Here is a tiny trained network, its code and every weight. The questions are about switching its units off for an input and a class, where a switched-off unit gives its printed mean instead of its output.

import numpy as np


def w(rows, s, z=0):
    codes = np.array(rows[::2]) - 128.0
    scale = np.full(codes.shape[1], s)
    scale[-1] = z or s
    return codes * scale


def f(y):
    return y / 2 * (1 + np.tanh(0.7978845608 * (y + 0.044715 * y**3)))


def log_softmax(a):
    a = a - a.max(-1, keepdims=True)
    return a - np.log(np.exp(a).sum(-1, keepdims=True))


def net(x, mask):
    res = np.array(x, float).reshape(1, 6) / 4 @ E
    y = f(res @ A[0][:, :-1].T + A[0][:, -1])
    res = res + np.where(mask, y, B[0][:, -1]) @ B[0][:, :-1]
    return log_softmax(res[-1] @ U[:, :-1].T + U[:, -1])


A, B = {}, {}
E = w([
[118,79,88,158,209],'x0',
[170,157,175,40,60],'x1',
[113,255,84,65,207],'x2',
[173,216,171,212,105],'x3',
[246,147,78,104,198],'x4',
[115,198,213,132,139],'x5',
],0.0089)
A[0] = w([
[108,176,120,132,196,130],'N1',
[102,90,58,166,91,109],'N2',
[110,77,54,208,176,74],'N3',
[75,154,106,135,176,212],'N4',
[134,111,55,141,116,182],'N5',
[101,201,145,112,109,134],'N6',
[58,150,156,108,147,177],'N7',
[120,157,209,253,72,138],'N8',
[81,91,84,170,163,194],'N9',
[78,140,124,90,117,210],'N10',
[120,117,148,128,171,135],'N11',
[108,164,146,58,144,177],'N12',
[234,94,59,134,161,165],'N13',
[154,190,125,107,146,190],'N14',
[77,110,152,147,178,158],'N15',
[113,102,67,111,142,139],'N16',
[101,153,125,27,56,176],'N17',
[148,143,191,194,46,187],'N18',
[173,139,187,176,76,147],'N19',
[151,174,128,61,103,193],'N20',
[167,56,150,140,136,148],'N21',
[81,58,190,119,223,169],'N22',
[170,131,190,56,58,254],'N23',
[59,234,130,155,129,144],'N24',
],0.012,0.0044)
B[0] = w([
[170,201,131,165,135,191],'N1',
[127,120,139,200,147,204],'N2',
[122,56,181,124,130,246],'N3',
[141,156,188,123,129,200],'N4',
[101,76,163,98,233,193],'N5',
[107,154,151,111,145,182],'N6',
[126,154,147,86,79,183],'N7',
[95,149,53,186,108,250],'N8',
[130,123,203,230,92,234],'N9',
[100,89,192,100,91,183],'N10',
[206,111,152,134,47,144],'N11',
[130,101,144,90,130,188],'N12',
[198,64,108,148,165,242],'N13',
[159,170,132,66,154,189],'N14',
[122,169,187,137,60,181],'N15',
[117,121,158,172,163,189],'N16',
[113,64,153,46,101,229],'N17',
[17,149,2,184,72,239],'N18',
[105,111,83,182,112,202],'N19',
[129,86,133,83,185,197],'N20',
[159,133,131,158,123,203],'N21',
[215,144,184,135,80,215],'N22',
[94,88,82,81,134,254],'N23',
[112,200,143,116,143,210],'N24',
],0.0091,0.01)
U = w([
[62,87,100,122,47,98],'0',
[45,137,76,174,69,94],'1',
[199,61,46,97,160,161],'2',
[163,143,178,125,9,100],'3',
[87,63,191,172,155,253],'4',
[116,205,155,100,105,65],'5',
[49,72,157,15,70,87],'6',
],0.011,0.0021)

Each question gives the input, the list of numbers given to net, and the class t.
The units are the neurons (one row each of A and B). Each row of codes is followed by its name. A weight is (code - 128) times the scale printed after its matrix; where a second scale follows, it is the last column's (A, B and U).
mask holds one flag per neuron, in row order. A switched-off neuron (its flag False) gives its mean, the last column of its row in B, instead of its output. The means were averaged over made-up inputs and are rounded, as every weight is.
A unit's drop is (log p(t) with every unit on - log p(t) with that unit switched off) / (log p(t) with every unit on - log p(t) with every unit switched off).
The circuit of an input: a set's keep is (log p(t) with only the set's units on - log p(t) with every unit switched off) / (log p(t) with every unit on - log p(t) with every unit switched off). Starting from the 12 units with the biggest drops (on a tie, the unit counted first), units are removed one at a time, each time the one whose removal leaves the highest keep (on an exact tie, the one counted first), for as long as the keep stays at least 0.8.
units of the circuit, in order: the units of the circuit, biggest drop first
most important unit: the unit with the biggest drop
top k neurons: the k neurons with the biggest drops, biggest first
drop when u is switched off: that unit's drop, to one decimal
input [-5,4,1,4,-1,1], class 6: top 3 neurons => (N17 N20 N23)
input [7,5,-4,-5,-4,6], class 3: most important unit => N22
input [0,1,5,4,2,-3], class 5: units of the circuit, in order => (N3 N14)
input [1,6,6,6,-3,-1], class 6: units of the circuit, in order => (N17 N20)
input [5,-7,-6,-3,-2,7], class 3: units of the circuit, in order => (N22 N15)
input [-7,-5,3,6,5,1], class 5: units of the circuit, in order => (N14 N24)
input [3,-1,-8,1,-6,-5], class 1: units of the circuit, in order => (N18 N8)
input [-6,5,5,7,4,1], class 6: units of the circuit, in order => (N23 N20)
input [8,3,-2,-3,4,-5], class 4: top 3 neurons => (N9 N16 N3)
input [7,8,8,-1,0,2], class 6: top 3 neurons => (N17 N12 N20)
input [-3,5,-5,-3,0,6], class 6: top 3 neurons => (N17 N23 N9)
input [8,4,4,3,-1,-3], class 2: top 2 neurons => (N9 N15)
input [-7,-8,7,6,-8,3], class 5: top 4 neurons => (N24 N4 N6 N7)
input [-2,1,5,3,-7,6], class 6: units of the circuit, in order => (N17)
input [7,-6,-7,7,5,7], class 1: top 2 neurons => (N8 N18)
input [-1,-5,4,-8,3,3], class 3: drop when N1 is switched off => 0.1
input [8,8,0,8,-1,-6], class 2: drop when N9 is switched off => 0.2
input [2,2,0,4,4,0], class 2: drop when N10 is switched off => 0.0
input [-1,3,8,1,-8,5], class 6: drop when N17 is switched off => 0.5
input [5,-8,8,2,6,-5], class 4: units of the circuit, in order => (N9)
